Below is a small trained network, with its code and all its weights. Each question gives an input and a class and asks what happens when units are switched off, that is, made to give their printed mean instead of their output.

import numpy as np


def w(rows, s, z=0):
    codes = np.array(rows[::2]) - 128.0
    scale = np.full(codes.shape[1], s)
    scale[-1] = z or s
    return codes * scale


def f(y):
    return np.maximum(y, 0)


def log_softmax(a):
    a = a - a.max(-1, keepdims=True)
    return a - np.log(np.exp(a).sum(-1, keepdims=True))


def net(x, mask):
    res = np.array(x, float).reshape(1, 4) / 4 @ E
    y = f(res @ A[0][:, :-1].T + A[0][:, -1])
    res = res + np.where(mask, y, B[0][:, -1]) @ B[0][:, :-1]
    return log_softmax(res[-1] @ U[:, :-1].T + U[:, -1])


A, B = {}, {}
E = w([
[2,107,134],'x0',
[151,23,211],'x1',
[98,223,215],'x2',
[29,149,160],'x3',
],0.0089)
A[0] = w([
[124,132,183,78],'N1',
[140,165,32,192],'N2',
[246,155,118,216],'N3',
[51,108,194,172],'N4',
[65,128,249,216],'N5',
[36,104,180,167],'N6',
[121,128,148,91],'N7',
[131,153,222,140],'N8',
[243,86,212,116],'N9',
[223,114,93,186],'N10',
[218,149,153,153],'N11',
[235,160,144,143],'N12',
[136,146,227,134],'N13',
[11,75,75,254],'N14',
[202,139,146,105],'N15',
[93,63,109,193],'N16',
],0.011,0.006)
B[0] = w([
[138,147,172,149],'N1',
[213,174,213,190],'N2',
[112,101,255,228],'N3',
[100,149,92,215],'N4',
[65,114,108,246],'N5',
[110,164,47,217],'N6',
[162,87,169,134],'N7',
[72,130,163,186],'N8',
[73,149,140,221],'N9',
[110,80,229,213],'N10',
[40,63,198,194],'N11',
[28,43,163,201],'N12',
[52,168,202,185],'N13',
[187,154,34,248],'N14',
[34,179,174,172],'N15',
[192,105,79,188],'N16',
],0.0079,0.012)
U = w([
[112,138,60,171],'0',
[76,142,154,39],'1',
[149,122,177,3],'2',
[189,211,124,172],'3',
[251,41,156,243],'4',
[49,94,193,127],'5',
],0.011,0.0042)

Each question gives the input, the list of numbers given to net, and the class t.
The units are the neurons (one row each of A and B). Each row of codes is followed by its name. A weight is (code - 128) times the scale printed after its matrix; where a second scale follows, it is the last column's (A, B and U).
mask holds one flag per neuron, in row order. A switched-off neuron (its flag False) gives its mean, the last column of its row in B, instead of its output. The means were averaged over made-up inputs and are rounded, as every weight is.
A unit's drop is (log p(t) with every unit on - log p(t) with that unit switched off) / (log p(t) with every unit on - log p(t) with every unit switched off).
The circuit of an input: a set's keep is (log p(t) with only the set's units on - log p(t) with every unit switched off) / (log p(t) with every unit on - log p(t) with every unit switched off). Starting from the 12 units with the biggest drops (on a tie, the unit counted first), units are removed one at a time, each time the one whose removal leaves the highest keep (on an exact tie, the one counted first), for as long as the keep stays at least 0.8.
units of the circuit, in order: the units of the circuit, biggest drop first
top k neurons: the k neurons with the biggest drops, biggest first
drop of u: that unit's drop, to one decimal
input [7,-6,-8,-1], class 4: top neuron	N2
input [6,-4,4,-5], class 0: units of the circuit, in order	N3, N10
input [5,7,5,7], class 1: units of the circuit, in order	N6, N14, N12
input [4,-6,-8,-3], class 3: units of the circuit, in order	N12, N2
input [-4,2,-8,1], class 4: top 4 neurons	N5, N13, N16, N8
input [-2,-5,5,5], class 3: units of the circuit, in order	N12, N11
input [6,-6,6,-4], class 0: units of the circuit, in order	N3, N10
input [-6,-7,-3,5], class 4: drop of N2	0.2
input [3,-5,1,2], class 3: drop of N2	0.1
input [0,4,-6,5], class 0: drop of N3	0.1
input [-1,-6,-2,-5], class 4: drop of N8	0.2
